Below are the code and all the weights of a small trained network. Each question names an input and a class and asks about switching units off, where a switched-off unit gives its printed mean instead of its output.

import numpy as np


def w(rows, s, z=0):
    codes = np.array(rows[::2]) - 128.0
    scale = np.full(codes.shape[1], s)
    scale[-1] = z or s
    return codes * scale


def norm(h):
    return h / np.sqrt((h * h).mean(-1, keepdims=True) + 1e-5)


def f(y):
    return np.maximum(y, 0)


def log_softmax(a):
    a = a - a.max(-1, keepdims=True)
    return a - np.log(np.exp(a).sum(-1, keepdims=True))


def net(x, mask):
    res = np.array(x, float).reshape(1, 6) / 4 @ E
    u = 0
    for l in range(2):
        y = f(norm(res) @ A[l][:, :-1].T + A[l][:, -1])
        res = res + np.where(mask[u : u + 3], y, B[l][:, -1]) @ B[l][:, :-1]
        u += 3
    return log_softmax(norm(res)[-1] @ U[:, :-1].T + U[:, -1])


A, B = {}, {}
E = w([
[130,131,133,133],'x0',
[108,47,175,139],'x1',
[112,114,75,169],'x2',
[254,86,76,104],'x3',
[128,128,130,124],'x4',
[131,125,127,124],'x5',
],0.0086)
A[0] = w([
[146,122,201,67,2],'L0N1',
[72,59,30,188,29],'L0N2',
[97,5,148,110,25],'L0N3',
],0.017,0.0051)
B[0] = w([
[166,149,224,48,185],'L0N1',
[162,163,231,30,239],'L0N2',
[138,174,45,255,254],'L0N3',
],0.017,0.0063)
A[1] = w([
[196,28,84,102,142],'L1N1',
[111,193,44,58,3],'L1N2',
[2,97,139,107,108],'L1N3',
],0.019,0.0019)
B[1] = w([
[4,122,105,80,255],'L1N1',
[171,98,187,226,233],'L1N2',
[134,72,36,66,193],'L1N3',
],0.017,0.0057)
U = w([
[135,117,134,120,254],'0',
[57,77,41,78,110],'1',
[169,122,141,254,51],'2',
[183,167,225,39,32],'3',
[144,125,129,116,166],'4',
],0.0088,0.0066)

Each question gives the input, the list of numbers given to net, and the class t.
The units are the neurons (one row each of A and B). Each row of codes is followed by its name. A weight is (code - 128) times the scale printed after its matrix; where a second scale follows, it is the last column's (A, B and U).
mask holds one flag per neuron, layer by layer. A switched-off neuron (its flag False) gives its mean, the last column of its row in B, instead of its output. The means were averaged over made-up inputs and are rounded, as every weight is.
A unit's drop is (log p(t) with every unit on - log p(t) with that unit switched off) / (log p(t) with every unit on - log p(t) with every unit switched off).
The circuit of an input: a set's keep is (log p(t) with only the set's units on - log p(t) with every unit switched off) / (log p(t) with every unit on - log p(t) with every unit switched off). Starting from all 6 units, units are removed one at a time, each time the one whose removal leaves the highest keep (on an exact tie, the one counted first), for as long as the keep stays at least 0.8.
circuit, biggest first: the units of the circuit, biggest drop first
unit that matters most: the unit with the biggest drop
top k neurons: the k neurons with the biggest drops, biggest first
drop of u: that unit's drop, to one decimal
input [2,2,7,-4,1,-6], class 3: top 2 neurons => (L0N2 L1N1)
input [0,7,2,4,5,-6], class 2: top 3 neurons => (L0N3 L1N1 L1N3)
input [-3,8,1,-5,-7,-6], class 2: unit that matters most => L0N3
input [-8,-6,-1,7,4,-1], class 1: top 2 neurons => (L1N1 L0N2)
input [5,4,5,6,-2,3], class 1: top 2 neurons => (L1N1 L0N1)
input [-5,-8,-5,5,-7,-6], class 2: circuit, biggest first => (L1N2 L0N2)
input [2,-6,-5,8,-4,4], class 1: top 2 neurons => (L1N1 L0N2)
input [6,-8,2,1,-6,4], class 2: top 2 neurons => (L1N2 L0N2)
input [-2,-6,0,7,-7,-5], class 1: circuit, biggest first => (L1N1 L0N2)
input [6,-6,-5,-5,1,-4], class 2: top 4 neurons => (L1N2 L0N2 L1N1 L0N1)
input [-5,-3,-3,-8,-7,0], class 1: circuit, biggest first => (L1N3 L0N2)
input [3,-8,1,7,-2,-1], class 2: top 3 neurons => (L1N2 L1N3 L0N2)
input [-5,1,-5,-6,0,3], class 1: top 2 neurons => (L1N3 L0N2)
input [-7,0,-2,8,-3,2], class 1: unit that matters most => L1N1
input [7,1,-6,-8,-1,0], class 1: circuit, biggest first => (L1N3 L0N2)
input [-3,8,4,8,7,7], class 1: top 2 neurons => (L1N1 L1N2)
input [-7,-6,-2,-7,-7,-5], class 1: circuit, biggest first => (L1N3 L0N3 L0N2)
input [-1,-8,-3,5,5,4], class 2: top 3 neurons => (L1N2 L0N2 L0N1)
input [-4,-1,4,-8,-4,-5], class 1: top 2 neurons => (L1N3 L0N1)
input [1,1,8,1,-6,-5], class 3: circuit, biggest first => (L0N2)
input [-1,5,8,7,-6,0], class 3: top 2 neurons => (L0N2 L1N3)
input [-7,7,8,-4,5,3], class 3: top 2 neurons => (L0N2 L1N2)
input [-7,-8,1,6,8,6], class 2: drop of L1N3 => 0.2
input [-6,-7,1,1,-6,-6], class 2: drop of L1N3 => 0.0
input [-6,-8,-2,1,-6,-4], class 2: drop of L0N2 => 0.2
input [8,-2,8,-3,-8,-4], class 3: drop of L0N2 => 1.1
input [2,-3,7,0,4,6], class 3: unit that matters most => L0N2
